In the rows, 128 means zero.
Each row of numbers belongs to one of the elements below and depends on some of the facts about them. Some rows are named. Which element is each other row?

Facts:
z_105 | Ξ 799
z_107 | Ξ 152 | ω z_263
z_122 | Ξ 152 | ω z_715
z_127 | Ξ 799
z_128 | Ξ 152 | ω z_931
z_130 | Ξ 747 | ω z_660
z_144 | Ξ 585 | ω z_527
z_146 | Ξ 341 | ω z_610
z_150 | Ξ 747 | ω z_579
z_152 | Ξ 341 | ω z_33
z_161 | Ξ 799 | ω z_81
z_165 | Ξ 747 | ω z_456
z_172 | Ξ 799 | ω z_40
z_177 | Ξ 341 | ω z_843
z_179 | Ξ 750 | ω z_463
z_181 | Ξ 585 | ω z_979
z_194 | Ξ 750 | ω z_359
z_195 | Ξ 341 | ω z_435
z_196 | Ξ 44 | ω z_950
z_200 | Ξ 152 | ω z_195
z_209 | Ξ 341 | ω z_996
z_213 | Ξ 747 | ω z_663
z_217 | Ξ 44 | ω z_622
z_223 | Ξ 799 | ω z_564
z_23 | Ξ 747
z_245 | Ξ 799 | ω z_312
z_258 | Ξ 799 | ω z_46
z_261 | Ξ 750 | ω z_23
z_263 | Ξ 341 | ω z_330
z_264 | Ξ 750 | ω z_181
z_267 | Ξ 585
z_268 | Ξ 152
z_270 | Ξ 750 | ω z_196
z_272 | Ξ 341
z_280 | Ξ 152 | ω z_850
z_281 | Ξ 341 | ω z_105
z_284 | Ξ 341 | ω z_267
z_291 | Ξ 44 | ω z_699
z_293 | Ξ 747 | ω z_313
z_297 | Ξ 747 | ω z_128
z_300 | Ξ 341
z_31 | Ξ 152 | ω z_859
z_310 | Ξ 341 | ω z_825
z_312 | Ξ 747 | ω z_737
z_313 | Ξ 747 | ω z_717
z_33 | Ξ 750 | ω z_492
z_330 | Ξ 44
z_337 | Ξ 585 | ω z_66
z_351 | Ξ 585
z_359 | Ξ 341 | ω z_501
z_368 | Ξ 747 | ω z_77
z_390 | Ξ 799
z_396 | Ξ 747 | ω z_588
z_40 | Ξ 341 | ω z_774
z_412 | Ξ 747 | ω z_478
z_421 | Ξ 799 | ω z_902
z_426 | Ξ 585 | ω z_337
z_435 | Ξ 585 | ω z_5
z_438 | Ξ 750 | ω z_504
z_45 | Ξ 585 | ω z_144
z_454 | Ξ 747 | ω z_217
z_456 | Ξ 44 | ω z_396
z_46 | Ξ 747 | ω z_729
z_463 | Ξ 750 | ω z_727
z_478 | Ξ 152 | ω z_973
z_481 | Ξ 585
z_492 | Ξ 152 | ω z_781
z_5 | Ξ 799
z_501 | Ξ 799 | ω z_586
z_504 | Ξ 799 | ω z_280
z_51 | Ξ 152 | ω z_71
z_527 | Ξ 341 | ω z_633
z_529 | Ξ 747 | ω z_64
z_531 | Ξ 585 | ω z_93
z_539 | Ξ 750 | ω z_89
z_54 | Ξ 44
z_550 | Ξ 750 | ω z_438
z_56 | Ξ 747
z_562 | Ξ 44 | ω z_293
z_563 | Ξ 341 | ω z_122
z_564 | Ξ 747 | ω z_310
z_570 | Ξ 341 | ω z_707
z_579 | Ξ 44 | ω z_31
z_581 | Ξ 799 | ω z_56
z_583 | Ξ 799 | ω z_127
z_586 | Ξ 152 | ω z_676
z_588 | Ξ 585 | ω z_990
z_598 | Ξ 152 | ω z_531
z_610 | Ξ 585 | ω z_954
z_616 | Ξ 341
z_621 | Ξ 750
z_622 | Ξ 750 | ω z_270
z_623 | Ξ 747
z_633 | Ξ 341
z_637 | Ξ 44 | ω z_550
z_64 | Ξ 341
z_66 | Ξ 341 | ω z_789
z_660 | Ξ 799 | ω z_51
z_663 | Ξ 747
z_676 | Ξ 44 | ω z_860
z_68 | Ξ 750 | ω z_967
z_682 | Ξ 152 | ω z_581
z_694 | Ξ 341 | ω z_150
z_699 | Ξ 152 | ω z_152
z_700 | Ξ 799 | ω z_947
z_704 | Ξ 341 | ω z_300
z_707 | Ξ 799 | ω z_583
z_71 | Ξ 585 | ω z_179
z_715 | Ξ 44 | ω z_68
z_717 | Ξ 341 | ω z_704
z_721 | Ξ 799 | ω z_99
z_727 | Ξ 341
z_729 | Ξ 747 | ω z_562
z_737 | Ξ 341 | ω z_598
z_74 | Ξ 799 | ω z_637
z_761 | Ξ 341 | ω z_368
z_762 | Ξ 799 | ω z_904
z_77 | Ξ 799 | ω z_177
z_774 | Ξ 585 | ω z_922
z_781 | Ξ 747 | ω z_264
z_789 | Ξ 747 | ω z_194
z_81 | Ξ 799 | ω z_964
z_825 | Ξ 585 | ω z_291
z_843 | Ξ 750 | ω z_284
z_850 | Ξ 341 | ω z_165
z_859 | Ξ 341 | ω z_539
z_860 | Ξ 152 | ω z_107
z_89 | Ξ 799 | ω z_272
z_902 | Ξ 799
z_904 | Ξ 585 | ω z_54
z_922 | Ξ 341
z_93 | Ξ 341 | ω z_261
z_931 | Ξ 750 | ω z_529
z_947 | Ξ 44 | ω z_146
z_950 | Ξ 152 | ω z_213
z_954 | Ξ 341
z_958 | Ξ 152 | ω z_481
z_960 | Ξ 747 | ω z_161
z_964 | Ξ 799 | ω z_694
z_967 | Ξ 799 | ω z_281
z_973 | Ξ 341 | ω z_200
z_979 | Ξ 152
z_983 | Ξ 585 | ω z_960
z_99 | Ξ 341
z_990 | Ξ 152 | ω z_209
z_993 | Ξ 44 | ω z_421
z_996 | Ξ 585 | ω z_223

Known rows:
[134 145 139  97 170 120 128 121 111 110 118 116 135  86 137 150 149 149
 165 121  69 163 115 118 135 117 108 118 115 149 123 137 169 138 139 128] -> z_583
[151 172 136  67 162 130 127 128 121 144 120 155 189  85 134 144 121 133
 170 105  61 163 104 143 128 131  95 125  83 126 146 168 149 129 132 113] -> z_270
[134 143 134  75 154 142 124 107 143 165 180  87 173  77 140 148 134 146
 183 146  82 156 126 132 124 114  72 159  96 140 151 101 174 176 124 156] -> z_564
[139 142 135 121 152 135 127 114 126 116 120 104 124  84 132 142 157 172
 176 121  59 176 129 104 151  92 108 117  99 160 103 149 171 132 147 108] -> z_390
[143 158 124  99 167 128 127 113 119 128 114 138 143  85 130 141 138 152
 175 123  69 158 117 116 121 106  97 124 113 128 137 124 179 129 145 121] -> z_774
[147 157 139  90 168 116 122 116 114 123 110 150 149  89 142 148 131 145
 163 123  78 154 124 126 119 102 111 121 116 123 142 137 165 137 146 129] -> z_715
[151 149 127 131 144 142 123 103 135 130 114 126 127  89 139 136 147 180
 182 125  66 173 148 102 143  68 107 123 100 141 115 147 173 130 158 104] -> z_54
[162 160 122  68 152 151 112 129 143 146 180  81 119  82 136 149 154 158
 166 140  41 151 101 139 125 124  81 153 121 132 164 104 188 156 144 146] -> z_990
[125 155 118 103 170 114 141  98 115 116 102 148 147  98 129 149 138 144
 192 120  77 165 128 109 121  99  79 127 118 129 128 121 177 125 144 132] -> z_181
[134 145 140  98 169 120 127 121 112 109 119 115 135  86 137 150 150 150
 164 121  69 162 116 117 135 117 108 119 115 149 123 137 170 138 138 129] -> z_421
[146 155 120 115 137 138 130 110 139 127 114 123 120  85 131 131 140 179
 185 125  66 173 141 110 136  67  99 126  94 146 115 133 178 125 164  97] -> z_99
[139 169 122  71 167 111 141 131 125 128 117 129 141  84 133 146 128 148
 169 118  67 160 108 129 112 123  88 127 108 130 132 126 173 132 150 122] -> z_478
[149 175 132  51 162 108 134 130 131 131 127 144 158  76 124 147 122 141
 166 110  63 162 104 140 120 121  91 125  92 131 136 145 157 121 155 114] -> z_950
[132 166 114  85 172 123 139 122 122 141 109 128 165  90 156 144 124 144
 169 126  66 165 119 128 118 118  97 135  86 141 140 125 174 152 142 126] -> z_130
[135 175  88 105 176 137 140 121 103 115  82 143 139 129 167 153 150 141
 182 115  29 169 112 125 125 131  88 133 117 129 153 141 181 133 136 134] -> z_550
[143 159 126  99 167 128 128 114 120 128 113 138 143  84 130 141 137 152
 174 122  68 159 117 117 122 106  97 124 111 129 137 126 179 130 145 121] -> z_610
[159 163 150  66 162 114 114 114 122 127 120 167 169  79 130 149 125 134
 158 111  73 156 118 140 128 101 114 120  96 124 147 159 147 124 153 119] -> z_196
[132 149 132  94 174 116 128 120 106 103 111 121 133  93 142 155 151 144
 164 120  61 162 112 121 133 120 107 118 120 147 130 136 171 137 140 134] -> z_74
[139 127 132  99 182 120 106 139  99 108 117 109 145  84 174 124 139 138
 171 108 121 154 105  83 125 170 144 142 133 149 104 131 205 133 165 133] -> z_501
[144 153 124  96 174 125 120 122 114 127 113 138 150  84 144 133 133 145
 175 118  89 153 111 107 114 129 111 134 121 127 132 121 191 129 154 126] -> z_337
[136 162 107 116 151 143 140 113 139 148 110 112 149  89 150 134 134 173
 184 126  55 181 137 111 137  89  96 135  69 154 116 138 177 147 153 102] -> z_623

Which element is each row?
No name comes twice in this set of rows, the named rows included.
[135 153 106  89 179 126 123 135 115 140 106 120 169  90 183 124 117 140
 176 117 105 160 113 100 112 155 123 153  99 144 123 121 202 148 164 127]  z_789
[100 142 124  85 160  90 155  78 115 105 117 147 152 105 126 159 129 129
 212 126 107 165 150 115 114  86  52 140 130 131 123 102 168 128 140 160]  z_152
[144 162 114 101 174 119 126 109 106 106  93 152 128 112 156 155 145 144
 168 123  56 158 127 122 122 101 107 126 128 126 150 132 176 132 153 138]  z_637
[132 165 113  91 168 128 140 121 124 143 108 125 161  91 155 142 126 150
 172 127  64 168 122 125 121 115  97 135  85 143 136 126 176 152 144 122]  z_529
[126 136 140  88 158 121 130  86 129 136 162 120 163  82 114 153 141 139
 200 135  97 154 132 116 121 100  59 145 126 125 137 101 174 144 126 158]  z_825
[142 148 110  84 176 117 122 145 117 127 117 113 142  84 171 118 123 146
 181 110 118 155 105  88 105 170 121 153 128 135 110 117 213 126 178 125]  z_586
[ 93 157 101  92 177  94 166  89 111 120  92 144 174 114 151 159 124 128
 205 122  86 176 143 115 115 108  62 141 101 142 123 115 169 142 136 152]  z_781
[146 166 126  87 161 138 131 126 122 144 118 141 173  90 140 141 130 146
 177 112  62 165 112 130 129 125  92 129  91 130 139 158 161 133 132 114]  z_261
[108 156 110 105 173 115 157 102 106 123  96 144 170 116 146 154 134 135
 206 117  80 170 133 112 119 122  61 135 118 129 126 135 169 132 123 144]  z_264
[149 170 133  71 163 130 128 129 120 144 117 152 185  88 137 144 123 136
 171 108  63 163 106 140 127 131  95 127  87 126 146 164 152 130 131 115]  z_622
[136 180  79 107 179 139 139 119 100 110  76 144 131 138 172 156 156 138
 182 115  16 171 111 126 126 130  88 135 121 130 158 141 184 132 139 137]  z_438
[133 168 115  80 171 124 138 122 123 142 111 131 168  89 153 144 123 143
 169 124  66 166 118 130 119 118  98 135  84 142 141 130 171 150 143 124]  z_454
[142 145 111 105 177 140 117 142 107 140 109 123 169  95 180 118 126 143
 186 110 111 156 108  90 114 174 121 152 121 130 120 137 205 136 152 125]  z_194
[161 143 144  82 152 156 100 109 141 154 191  93 144  71 123 145 153 153
 173 144  67 144 110 131 128 111  83 149 122 125 165 101 183 159 129 149]  z_996
[134 136 145  74 145 125 122  97 136 137 175 108 150  77 121 149 136 145
 189 142 101 150 132 129 119  93  68 149 124 130 146  95 173 151 134 157]  z_310

Now the same elements, written a new way:
Named rows:
[147 160 114 126 191 126 175 122 147  80  73  98 185 102 177 104 119 173
 178 126 107 180 149 169 122 147 142 156  34 203 137  93 138 100 138 149
 189 116 124  81 147 209 125 131 100  72 149 178 189] -> z_150
[124 119 142 108 177 135 141 127 109 150 162 117 105 111 145 123 104  97
 135 120 130 133 139 139 169 123 116 107 144 157 128 116 154 101  99 146
 169 124  96 152 153 126 110 136 138 137 148 132 147] -> z_610
[110 116 100 151 146 134 147 139 111 167 132 154 137 115 129 136 147 102
 142  87 161 127 125 157 132 127 141  93 151 105 118 130 129 147 133 106
 161 114 126 131 143 110  85  82  87 115 114 129 133] -> z_64
[110 108 141 137 160 115 120 118 118 100 115  99 129  97 134 112  97 122
 157 153 139 141 159 121 130 147 133 142  94 124 174  74 119  95 130 150
 185 132 114 112 153 108 106 126 102  84 155 170 164] -> z_297
[141 106 138 108 191 146 153 142 135 178 109 136 118  91 129  82  99 109
 102 130 165 140 138 121 129 110 114 125 107 120 139  84 128  94 108 132
 164 118 107 128 131 110 107 119 124 116 139 168 133] -> z_128
[149 184 112 120 179 121 207 169 155 139  77 125 162 114 174  92 148 154
 131 109 105 170 113 152 100 117 149 148  86 193 103 100 137 129 132 124
 132 115 130 108 113 202 151  99 132 103 118 170 178] -> z_81
[117 139 137 132 154 115 158 167 132 155 114 128 111 110 134  98 130 109
 112 133 131 136 121 108 107 116 140 134 139 124 133  81 121 125 126 126
 130 129 122 133 117 110 134  94 133 113 123 167 154] -> z_172
[114  95  93 205 126 194 140 164 120 127 120 183 121  84  51 127 187 121
 155  75 149 139 118 164 165  85 136  63 137 117 178 121 157 100 129 144
 152 108 160 182 141 115 114  63  84 160 116 147 174] -> z_310
[127 121 143 109 177 137 142 127 111 148 161 120 106 112 140 126 107 101
 137 119 130 135 138 137 167 120 114 104 142 160 127 116 156 100  96 149
 169 126  96 152 153 130 113 133 138 140 148 132 148] -> z_904
[ 80 136 121 122 118 110 155 148 134 102 100 109  85 150 109 186 122  70
 170 164  94 136 169  65 120 144 165  63 149  62 102  84 162 134  47 132
  51 120 143 120 124 164 153 147 137 102 149 115 142] -> z_217
[ 96 171 127 139 119  96 166 118 125 105  67 153  90 150 113 132  88  65
 113 102 122  94 169  41 131  82 161  88 141  68  96  78 178 143  85 140
  95 137 114 150 109 156 161 164  65 100 155  88 174] -> z_270
[138 146 123 129 182 123 161 121 138  85  85  98 171 100 164 107 113 160
 172 133 115 169 152 155 124 146 138 151  49 180 147  88 134  98 134 151
 186 121 123  91 148 183 121 129 100  77 150 175 184] -> z_960
[115 133 139 133 173 138 136 142 138 203 132 155 153  85  41 195 135 106
 173  92 127  92 121 136 111 122  92 126 189 166  76  81 129 195  71 120
 197  80 129 123 150  99  70  25  54  67  85 100 148] -> z_717
[128 116 150 154 162 157  89 138 116  96 147 165  56 118  74 151 126 104
 126  97 148 123 140 177 163 106 102  91 100 175 165  89 185  76  97 184
 166 147 118 151 162 147 121  90 182 214 136 161 196] -> z_588
[117 139 136 132 154 115 159 168 132 156 114 127 113 108 133  98 131 110
 113 133 132 137 120 109 109 114 139 134 138 124 134  82 122 126 125 127
 128 129 123 135 118 112 136  94 131 111 123 166 154] -> z_421
[144 177 115 122 176 122 202 168 152 142  83 127 156 114 167  93 146 150
 130 112 108 166 113 147 100 115 148 147  93 186 107  97 135 127 131 125
 132 117 128 111 113 189 150  98 130 103 119 170 175] -> z_89
[103 149 140 140 135 104 167 149 101 136 152 123  91 106 177  94 106 100
 113  96 135 107 131 134 141 124 150 145 156 157 143 106 111 123 166 123
 166 134 108 155 132  91 121 126 114 125 125 140 169] -> z_179
[128 104 131 103 187 142 166 149 126 186 127 126 100  81 150  72  89  97
  98 121 175 137 140 142 136 124 122 134 113 124 154  84 106  87 132 120
 168 116 110 124 130  91  96 128 137 124 139 175 125] -> z_200
[125  81 147 134 135 105 203 105 153 155 203  95 101 164 140 127 186 131
 207 203 122 165 127 100  85 152 113  77 158 104 171 157 100 154  60 166
 108 175  95 132 118 128 144  76 153 100 122 175 183] -> z_676
[ 96 118 138 129 135 121 142 168 120 123 158  90 101 121 144 161 146 108
 173 166  96 151 135 129 122 169 151 105 156 133 130 106 119 123  94 126
 110 121 134 128 143 122 126 106 167 120 122 153 143] -> z_947
[143  95 134 170 150 129  16 155  84 145 101 160 223 140 148 134 165 140
 104 135 149 156  89 114 119 123 150  92 148  73  59 158 170 138 126  99
 171 132  93 172 176 101  86  77  84 121 118 139  95] -> z_93

Rows to name:
No name comes twice in this set of rows, the named rows included.
[167  71 146 113 189 133 207  87 165 207 149 142 117 128 123  53 133 131
 132 162 186 154 131  95  97  99  79 101 108  94 176 127 110 123  78 167
 161 166  73 132 110 114 122  92 112  97 139 188 169]  z_107
[ 96 124 125 132 145 108 131 101 129  81  64 115 114 122 102 133  77  88
 152 151 135 128 189  67 130 124 147 106  86  60 149  54 155 104  87 157
 132 133 123 104 138 143 131 162  74  70 178 136 161]  z_454
[142  78 121 152 172 214 178 172 144 156 101 142 129  42  69  53 141 131
 131 127 135 165 128 105 177  65 119  94 117 124 199  82 144  46 106 160
 154  94 139 201 120 104 139 125  90 128 148 173 158]  z_492
[137  75 149 142 160 101 179  62 147 132 159 104 128 135 132  79 134 143
 187 187 160 154 152  94 100 132  97 117  95  97 211 122 100 125  99 188
 181 181  79 115 131 112 122  99  88  63 154 189 197]  z_789
[169  70 147 113 189 132 212  82 166 209 152 142 118 131 125  50 137 131
 134 164 188 154 129  93  94  98  77 100 108  90 178 131 108 125  75 171
 160 170  71 131 106 115 123  90 110  95 139 190 172]  z_860
[116 112 156 176 148 120  58 123 122  46 102 146  75 118  73 147 108 121
 139 130 167 123 164 166 112 141 116 134  43 140 197  44 148  84 127 185
 183 164 131  92 167 132 110  74 159 163 139 202 211]  z_165
[119 152 148 150 138 109 154 140 113 127 132 137 110 117 148 104 120 114
 121 103 124 113 127 114 128 107 140 134 145 156 129 105 134 130 136 139
 161 138 106 160 130 117 132 112 102 121 125 136 184]  z_621
[114 151 147 146 139 107 153 142 109 130 134 133 108 115 155 104 114 110
 119 104 126 110 129 115 131 110 143 137 150 153 129 104 131 130 142 135
 161 138 105 160 130 111 130 117 102 120 126 134 178]  z_931
[131 171 111 117 164 129 196 172 149 103 118  90 158 129 185 156 167 160
 195 139  65 189 126 178 112 169 159 119  96 214  95 125 139 126 100 125
 115 106 143  97 136 225 146 110 165 110 117 161 173]  z_579
[114 121 131 193 120 175 176 173 116 103 126 142 116  66  89  74 158 133
 145 103  98 136 118 101 180  64 145 105 157 158 190 104 150  79 140 165
 152 114 138 234 120 106 164 120  71 135 135 139 205]  z_33
[ 77 140 117 120 115 108 156 147 135 100  91 112  83 154 104 189 119  64
 169 165  93 135 173  55 120 140 170  57 148  48  98  80 168 135  40 132
  42 120 145 119 120 169 158 155 129 100 153 107 140]  z_196
[151 186 110 119 183 123 211 170 157 139  76 125 164 115 177  93 149 157
 132 107 104 173 112 157  99 117 150 149  81 198 101 100 138 128 133 123
 135 114 131 104 112 207 150 100 131 101 118 170 179]  z_964
[116 122 177 120 186 122 113 123 143 136 115  97 146  65  53 168  86 125
 188 159 104 108 155  97 113 139  86 175 134 182 134  25 117 140  70 164
 219  98 118 106 160  95  92  74  67  38 126 141 175]  z_729
[146 196 124 137 163 115 201 145 134 111  98 134 156 122 189  99 133 155
 138  81  98 142 120 158 121 111 149 148  96 221  99 121 149 134 146 135
 166 125 112 133 125 200 148 119 101 112 121 140 202]  z_539

